Below are the code and all the weights of a small trained network. Each question names an input and a class and asks about switching units off, where a switched-off unit gives its printed mean instead of its output.

import numpy as np


def w(rows, s, z=0):
    codes = np.array(rows[::2]) - 128.0
    scale = np.full(codes.shape[1], s)
    scale[-1] = z or s
    return codes * scale


def norm(h):
    return h / np.sqrt((h * h).mean(-1, keepdims=True) + 1e-5)


def f(y):
    return y / 2 * (1 + np.tanh(0.7978845608 * (y + 0.044715 * y**3)))


def log_softmax(a):
    a = a - a.max(-1, keepdims=True)
    return a - np.log(np.exp(a).sum(-1, keepdims=True))


def net(x, mask):
    res = np.array(x, float).reshape(1, 7) / 4 @ E
    u = 0
    for l in range(2):
        y = f(norm(res) @ A[l][:, :-1].T + A[l][:, -1])
        res = res + np.where(mask[u : u + 10], y, B[l][:, -1]) @ B[l][:, :-1]
        u += 10
    return log_softmax(norm(res)[-1] @ U[:, :-1].T + U[:, -1])


A, B = {}, {}
E = w([
[108,121,124,105,93,134,113,135],'x0',
[121,72,57,110,121,253,99,82],'x1',
[68,38,107,210,117,102,160,100],'x2',
[116,108,134,112,116,130,78,149],'x3',
[192,1,166,55,103,137,148,163],'x4',
[98,128,110,134,160,128,138,174],'x5',
[113,125,134,87,112,120,139,96],'x6',
],0.0093)
A[0] = w([
[145,169,100,149,98,12,108,136,62],'0.n0',
[140,135,169,138,150,21,156,150,59],'0.n1',
[154,161,158,113,166,141,123,98,81],'0.n2',
[64,184,127,150,148,92,86,83,40],'0.n3',
[139,191,107,68,132,149,134,217,112],'0.n4',
[93,223,106,173,106,123,100,113,20],'0.n5',
[114,113,91,140,114,149,113,101,161],'0.n6',
[120,171,139,102,97,142,74,141,135],'0.n7',
[161,182,130,72,152,177,123,138,3],'0.n8',
[147,202,187,126,42,105,154,204,51],'0.n9',
],0.011,0.0027)
B[0] = w([
[2,95,159,135,183,124,91,113,218],'0.n0',
[69,38,158,71,120,144,40,140,255],'0.n1',
[141,102,81,123,75,114,165,161,156],'0.n2',
[112,168,196,89,82,196,207,239,228],'0.n3',
[187,89,128,184,117,102,142,97,238],'0.n4',
[190,136,184,61,159,242,183,196,248],'0.n5',
[83,133,127,178,137,120,86,115,188],'0.n6',
[197,180,114,192,130,95,184,115,186],'0.n7',
[178,154,31,114,135,33,178,52,203],'0.n8',
[150,48,107,157,234,100,91,64,231],'0.n9',
],0.0091,0.0052)
A[1] = w([
[204,55,190,96,93,135,172,224,37],'1.n0',
[167,126,133,188,174,68,197,45,152],'1.n1',
[161,111,113,87,76,105,151,148,45],'1.n2',
[74,254,134,202,126,140,91,112,22],'1.n3',
[233,146,96,106,207,145,99,174,39],'1.n4',
[151,28,120,93,121,101,160,134,33],'1.n5',
[26,74,136,213,96,159,130,118,213],'1.n6',
[27,115,176,91,186,101,170,191,250],'1.n7',
[147,140,29,129,149,223,93,75,29],'1.n8',
[187,26,169,134,131,67,113,81,125],'1.n9',
],0.0091,0.0025)
B[1] = w([
[139,213,147,149,128,220,181,153,196],'1.n0',
[145,221,90,190,140,108,79,117,184],'1.n1',
[185,165,150,178,161,183,107,201,137],'1.n2',
[154,119,201,88,154,162,185,225,146],'1.n3',
[154,104,160,175,91,80,124,95,185],'1.n4',
[101,138,115,117,136,161,181,200,202],'1.n5',
[147,205,74,155,79,58,110,112,240],'1.n6',
[186,90,51,123,75,128,112,74,246],'1.n7',
[142,20,137,16,254,62,76,114,185],'1.n8',
[119,219,123,106,133,153,184,151,253],'1.n9',
],0.0095,0.0078)
U = w([
[151,173,209,115,114,223,216,255,49],'0',
[163,181,70,200,67,62,112,94,254],'1',
[111,26,144,103,196,103,10,82,62],'2',
],0.0073,0.0034)

Each question gives the input, the list of numbers given to net, and the class t.
The units are the neurons (one row each of A and B). Each row of codes is followed by its name. A weight is (code - 128) times the scale printed after its matrix; where a second scale follows, it is the last column's (A, B and U).
mask holds one flag per neuron, layer by layer. A switched-off neuron (its flag False) gives its mean, the last column of its row in B, instead of its output. The means were averaged over made-up inputs and are rounded, as every weight is.
A unit's drop is (log p(t) with every unit on - log p(t) with that unit switched off) / (log p(t) with every unit on - log p(t) with every unit switched off).
unit that matters most: the unit with the biggest drop
top k neurons: the k neurons with the biggest drops, biggest first
k most important neurons of layer l: the k neurons of layer l with the biggest drops, biggest first
drop when u is switched off: that unit's drop, to one decimal
input [-5,2,6,8,4,8,3], class 1: most important neuron of layer 0	[0.n5]
input [-2,5,-4,-7,3,-5,8], class 2: 3 most important neurons of layer 1	[1.n8; 1.n6; 1.n0]
input [-7,5,0,-5,-5,-8,1], class 0: top 3 neurons	[0.n9; 0.n3; 0.n1]
input [7,-1,8,4,4,8,-1], class 1: top 2 neurons	[0.n5; 1.n6]
input [0,6,-2,-4,-5,-3,-7], class 2: top 2 neurons	[1.n8; 1.n9]
input [3,1,-3,0,-4,-6,-3], class 0: 2 most important neurons of layer 0	[0.n5; 0.n3]
input [3,6,1,-7,-4,4,4], class 2: 4 most important neurons of layer 1	[1.n8; 1.n9; 1.n0; 1.n5]
input [6,-5,-3,-4,-5,-4,-5], class 0: 2 most important neurons of layer 0	[0.n5; 0.n3]
input [-1,-4,3,1,-4,-5,-3], class 0: top 3 neurons	[0.n3; 0.n5; 1.n8]
input [-4,0,2,-4,-2,-6,-8], class 0: 2 most important neurons of layer 0	[0.n9; 0.n5]
input [4,-5,-6,3,1,6,-8], class 1: 2 most important neurons of layer 0	[0.n4; 0.n7]
input [1,-5,3,-4,-2,-3,8], class 2: top 2 neurons	[0.n1; 0.n0]
input [4,6,-3,-6,1,4,2], class 2: top 2 neurons	[1.n8; 1.n6]
input [5,-5,2,-7,3,-5,-5], class 2: unit that matters most	0.n1
input [2,4,2,-2,-3,-8,3], class 2: top 2 neurons	[1.n8; 1.n9]
input [-6,8,-1,-7,-6,5,-2], class 2: top 3 neurons	[1.n8; 1.n9; 1.n0]
input [7,-6,8,-8,-8,-4,1], class 0: 2 most important neurons of layer 1	[1.n3; 1.n1]
input [-3,-6,4,-2,-3,8,1], class 2: top 2 neurons	[0.n1; 0.n0]
input [6,-5,0,-3,-2,-3,4], class 2: drop when 0.n0 is switched off	0.5
input [-7,4,2,3,-5,-6,6], class 0: drop when 0.n3 is switched off	0.4
